Below is a small trained network, with its code and all its weights. Each question gives an input and a class and asks what happens when units are switched off, that is, made to give their printed mean instead of their output.

import numpy as np


def w(rows, s, z=0):
    codes = np.array(rows[::2]) - 128.0
    scale = np.full(codes.shape[1], s)
    scale[-1] = z or s
    return codes * scale


def norm(h):
    return h / np.sqrt((h * h).mean(-1, keepdims=True) + 1e-5)


def f(y):
    return np.maximum(y, 0)


def log_softmax(a):
    a = a - a.max(-1, keepdims=True)
    return a - np.log(np.exp(a).sum(-1, keepdims=True))


def net(x, mask):
    res = np.array(x, float).reshape(1, 7) / 4 @ E
    u = 0
    for l in range(2):
        y = f(norm(res) @ A[l][:, :-1].T + A[l][:, -1])
        res = res + np.where(mask[u : u + 15], y, B[l][:, -1]) @ B[l][:, :-1]
        u += 15
    return log_softmax(norm(res)[-1] @ U[:, :-1].T + U[:, -1])


A, B = {}, {}
E = w([
[151,126,131],'x0',
[146,89,255],'x1',
[120,127,123],'x2',
[100,130,130],'x3',
[118,129,126],'x4',
[109,48,86],'x5',
[115,129,126],'x6',
],0.0062)
A[0] = w([
[71,111,190,145],'0.n0',
[83,93,120,117],'0.n1',
[123,180,136,4],'0.n2',
[172,117,134,144],'0.n3',
[140,214,146,87],'0.n4',
[72,250,125,174],'0.n5',
[105,133,72,145],'0.n6',
[55,147,114,103],'0.n7',
[88,107,209,124],'0.n8',
[44,108,91,131],'0.n9',
[145,253,168,122],'0.n10',
[163,169,62,194],'0.n11',
[110,88,119,143],'0.n12',
[168,193,114,162],'0.n13',
[116,142,137,49],'0.n14',
],0.011,0.0031)
B[0] = w([
[185,84,167,211],'0.n0',
[94,144,92,173],'0.n1',
[133,2,230,146],'0.n2',
[178,116,133,157],'0.n3',
[80,61,57,197],'0.n4',
[172,107,84,255],'0.n5',
[149,147,187,214],'0.n6',
[187,125,186,174],'0.n7',
[214,162,161,226],'0.n8',
[186,124,138,212],'0.n9',
[98,28,56,246],'0.n10',
[153,158,238,243],'0.n11',
[108,127,107,176],'0.n12',
[101,125,83,203],'0.n13',
[110,128,138,129],'0.n14',
],0.0057,0.0052)
A[1] = w([
[159,61,51,198],'1.n0',
[105,81,222,179],'1.n1',
[72,210,76,109],'1.n2',
[81,85,145,140],'1.n3',
[131,181,105,175],'1.n4',
[110,97,173,4],'1.n5',
[181,181,57,73],'1.n6',
[152,145,87,168],'1.n7',
[111,60,97,160],'1.n8',
[135,195,75,193],'1.n9',
[125,221,30,141],'1.n10',
[103,158,125,143],'1.n11',
[177,119,112,189],'1.n12',
[245,92,130,152],'1.n13',
[110,60,95,142],'1.n14',
],0.011,0.0022)
B[1] = w([
[72,160,138,220],'1.n0',
[119,142,40,180],'1.n1',
[135,92,158,135],'1.n2',
[122,137,122,140],'1.n3',
[198,36,113,141],'1.n4',
[140,124,139,139],'1.n5',
[140,123,166,165],'1.n6',
[125,142,112,157],'1.n7',
[28,200,186,177],'1.n8',
[236,121,245,153],'1.n9',
[193,97,178,162],'1.n10',
[164,85,109,129],'1.n11',
[89,108,55,188],'1.n12',
[106,180,84,254],'1.n13',
[2,199,170,175],'1.n14',
],0.0066,0.011)
U = w([
[68,117,142,255],'0',
[255,32,207,31],'1',
[153,145,109,50],'2',
],0.0082,0.0005)

Each question gives the input, the list of numbers given to net, and the class t.
The units are the neurons (one row each of A and B). Each row of codes is followed by its name. A weight is (code - 128) times the scale printed after its matrix; where a second scale follows, it is the last column's (A, B and U).
mask holds one flag per neuron, layer by layer. A switched-off neuron (its flag False) gives its mean, the last column of its row in B, instead of its output. The means were averaged over made-up inputs and are rounded, as every weight is.
A unit's drop is (log p(t) with every unit on - log p(t) with that unit switched off) / (log p(t) with every unit on - log p(t) with every unit switched off).
The circuit of an input: a set's keep is (log p(t) with only the set's units on - log p(t) with every unit switched off) / (log p(t) with every unit on - log p(t) with every unit switched off). Starting from the 12 units with the biggest drops (on a tie, the unit counted first), units are removed one at a time, each time the one whose removal leaves the highest keep (on an exact tie, the one counted first), for as long as the keep stays at least 0.8.
units of the circuit, in order: the units of the circuit, biggest drop first
unit that matters most: the unit with the biggest drop
k most important neurons of layer l: the k neurons of layer l with the biggest drops, biggest first
drop when u is switched off: that unit's drop, to one decimal
input [-7,4,-1,-3,8,-1,-5], class 1: units of the circuit, in order	1.n14
input [-5,5,2,7,2,-3,5], class 1: units of the circuit, in order	1.n14, 1.n0
input [-6,3,-2,6,1,-1,-8], class 1: units of the circuit, in order	1.n14, 1.n0
input [-6,6,6,5,4,1,3], class 1: units of the circuit, in order	1.n14, 0.n8
input [-2,-3,-2,8,0,2,1], class 1: 3 most important neurons of layer 1	1.n14, 1.n0, 1.n8
input [5,-4,-2,3,-7,2,8], class 1: 3 most important neurons of layer 0	0.n10, 0.n0, 0.n2
input [-4,6,-4,7,-6,3,4], class 1: 3 most important neurons of layer 0	0.n8, 0.n10, 0.n0
input [-7,-7,-6,-2,7,6,0], class 1: 2 most important neurons of layer 0	0.n10, 0.n0
input [8,-5,4,6,0,4,-5], class 1: 3 most important neurons of layer 0	0.n10, 0.n0, 0.n2
input [1,3,4,8,5,2,-7], class 2: 2 most important neurons of layer 0	0.n11, 0.n8
input [-8,4,5,-1,-4,4,8], class 2: drop when 0.n8 is switched off	0.6
input [1,6,-5,6,8,1,7], class 1: drop when 1.n8 is switched off	0.3
input [0,-5,1,0,-6,-2,-3], class 1: drop when 1.n10 is switched off	0.1
input [-8,4,-8,2,6,4,-8], class 2: unit that matters most	1.n1
